Below are the code and all the weights of a small trained network. Each question names an input and a class and asks about switching units off, where a switched-off unit gives its printed mean instead of its output.

import numpy as np


def w(rows, s, z=0):
    codes = np.array(rows[::2]) - 128.0
    scale = np.full(codes.shape[1], s)
    scale[-1] = z or s
    return codes * scale


def f(y):
    return np.maximum(y, 0)


def log_softmax(a):
    a = a - a.max(-1, keepdims=True)
    return a - np.log(np.exp(a).sum(-1, keepdims=True))


def net(x, mask):
    res = np.array(x, float).reshape(1, 7) / 4 @ E
    y = f(res @ A[0][:, :-1].T + A[0][:, -1])
    res = res + np.where(mask, y, B[0][:, -1]) @ B[0][:, :-1]
    return log_softmax(res[-1] @ U[:, :-1].T + U[:, -1])


A, B = {}, {}
E = w([
[173,254,44,54,173,187,208,76,94,90,159],'x0',
[86,87,103,142,74,233,60,173,92,7,108],'x1',
[123,133,127,124,124,123,121,126,141,123,124],'x2',
[18,115,177,66,163,138,157,97,86,127,51],'x3',
[165,154,171,117,120,118,31,50,78,129,148],'x4',
[130,121,122,114,141,117,115,127,148,112,109],'x5',
[162,146,118,155,51,49,165,113,61,114,18],'x6',
],0.0087)
A[0] = w([
[110,126,84,122,69,204,99,174,92,36,108,23],'neuron 1',
[119,149,112,151,102,130,118,155,112,59,107,69],'neuron 2',
[147,202,54,53,128,156,194,77,79,80,142,2],'neuron 3',
[154,206,93,107,148,174,165,99,123,95,160,75],'neuron 4',
[146,149,188,121,115,134,28,39,70,117,154,109],'neuron 5',
[235,154,57,215,62,117,98,164,189,111,217,71],'neuron 6',
[44,127,183,110,182,195,145,99,89,126,78,112],'neuron 7',
[104,101,129,146,91,208,77,138,114,59,120,57],'neuron 8',
[178,146,74,145,51,73,151,135,36,123,7,40],'neuron 9',
[86,106,69,150,130,143,236,254,195,127,84,101],'neuron 10',
],0.0074,0.0055)
B[0] = w([
[172,164,166,107,142,67,181,74,152,220,118,222],'neuron 1',
[126,154,117,112,131,101,146,114,187,168,131,170],'neuron 2',
[89,77,185,179,45,61,110,158,197,116,129,254],'neuron 3',
[72,74,171,136,86,116,44,144,151,147,127,235],'neuron 4',
[155,197,167,171,128,197,101,139,119,78,100,243],'neuron 5',
[36,110,76,72,174,83,142,125,69,109,1,247],'neuron 6',
[56,114,58,86,160,94,118,154,93,113,74,238],'neuron 7',
[150,143,136,115,133,71,181,117,178,218,154,214],'neuron 8',
[152,114,36,128,187,165,74,207,170,146,229,246],'neuron 9',
[171,219,189,182,120,199,74,93,90,90,100,241],'neuron 10',
],0.0082,0.0077)
U = w([
[77,23,213,211,13,81,78,173,170,128,108,52],'0',
[155,195,148,111,143,75,185,56,170,254,122,91],'1',
[67,118,61,74,143,98,135,123,63,68,40,56],'2',
[109,137,134,139,108,145,120,147,111,121,138,254],'3',
[109,114,72,110,192,200,81,190,188,118,221,177],'4',
[159,226,192,190,110,196,96,89,95,49,92,92],'5',
[121,111,135,132,97,133,132,126,124,117,139,242],'6',
[178,43,123,106,107,168,197,88,95,61,192,68],'7',
],0.0085,0.009)

Each question gives the input, the list of numbers given to net, and the class t.
The units are the neurons (one row each of A and B). Each row of codes is followed by its name. A weight is (code - 128) times the scale printed after its matrix; where a second scale follows, it is the last column's (A, B and U).
mask holds one flag per neuron, in row order. A switched-off neuron (its flag False) gives its mean, the last column of its row in B, instead of its output. The means were averaged over made-up inputs and are rounded, as every weight is.
A unit's drop is (log p(t) with every unit on - log p(t) with that unit switched off) / (log p(t) with every unit on - log p(t) with every unit switched off).
The circuit of an input: a set's keep is (log p(t) with only the set's units on - log p(t) with every unit switched off) / (log p(t) with every unit on - log p(t) with every unit switched off). Starting from all 10 units, units are removed one at a time, each time the one whose removal leaves the highest keep (on an exact tie, the one counted first), for as long as the keep stays at least 0.8.
units of the circuit, in order: the units of the circuit, biggest drop first
most important unit: the unit with the biggest drop
k most important neurons: the k neurons with the biggest drops, biggest first
input [6,-6,-5,2,4,-5,-3], class 0: units of the circuit, in order : neuron 3; neuron 4; neuron 1
input [-7,2,6,-8,-1,-1,1], class 2: 3 most important neurons : neuron 6; neuron 3; neuron 4
input [8,0,6,7,8,7,-8], class 0: units of the circuit, in order : neuron 3; neuron 4
input [1,6,-3,5,-2,-2,-3], class 1: 3 most important neurons : neuron 1; neuron 8; neuron 6
input [-2,5,1,-5,-7,4,4], class 5: most important unit : neuron 10
input [-1,0,1,2,7,-6,-5], class 5: 2 most important neurons : neuron 5; neuron 9
input [-4,3,-5,0,-1,7,-2], class 3: 3 most important neurons : neuron 3; neuron 4; neuron 9
input [2,-5,6,4,2,-6,7], class 4: units of the circuit, in order : neuron 9; neuron 1
input [6,5,2,8,-6,4,-7], class 2: 3 most important neurons : neuron 7; neuron 9; neuron 5
input [2,2,3,6,6,-2,-6], class 2: 4 most important neurons : neuron 7; neuron 9; neuron 10; neuron 3
input [-4,8,1,7,8,6,-3], class 1: units of the circuit, in order : neuron 8; neuron 1
input [-7,-3,-4,4,8,3,-3], class 5: units of the circuit, in order : neuron 5; neuron 3
input [-4,3,-3,8,7,3,7], class 2: 2 most important neurons : neuron 7; neuron 10
input [-5,4,0,6,-3,-2,-5], class 2: 2 most important neurons : neuron 7; neuron 3
input [-6,4,-2,-3,8,5,-7], class 5: units of the circuit, in order : neuron 5
input [8,-4,-6,-6,0,-5,3], class 0: 2 most important neurons : neuron 3; neuron 4
input [3,-5,8,-4,-1,-2,-4], class 6: 2 most important neurons : neuron 9; neuron 1
input [1,3,0,5,1,4,6], class 4: 2 most important neurons : neuron 9; neuron 6
input [-5,-7,-6,-4,7,8,1], class 3: units of the circuit, in order : neuron 1; neuron 3
input [6,-5,1,1,-8,-6,2], class 5: most important unit : neuron 10
input [-5,7,-2,-5,-1,2,1], class 1: units of the circuit, in order : neuron 1; neuron 8; neuron 3
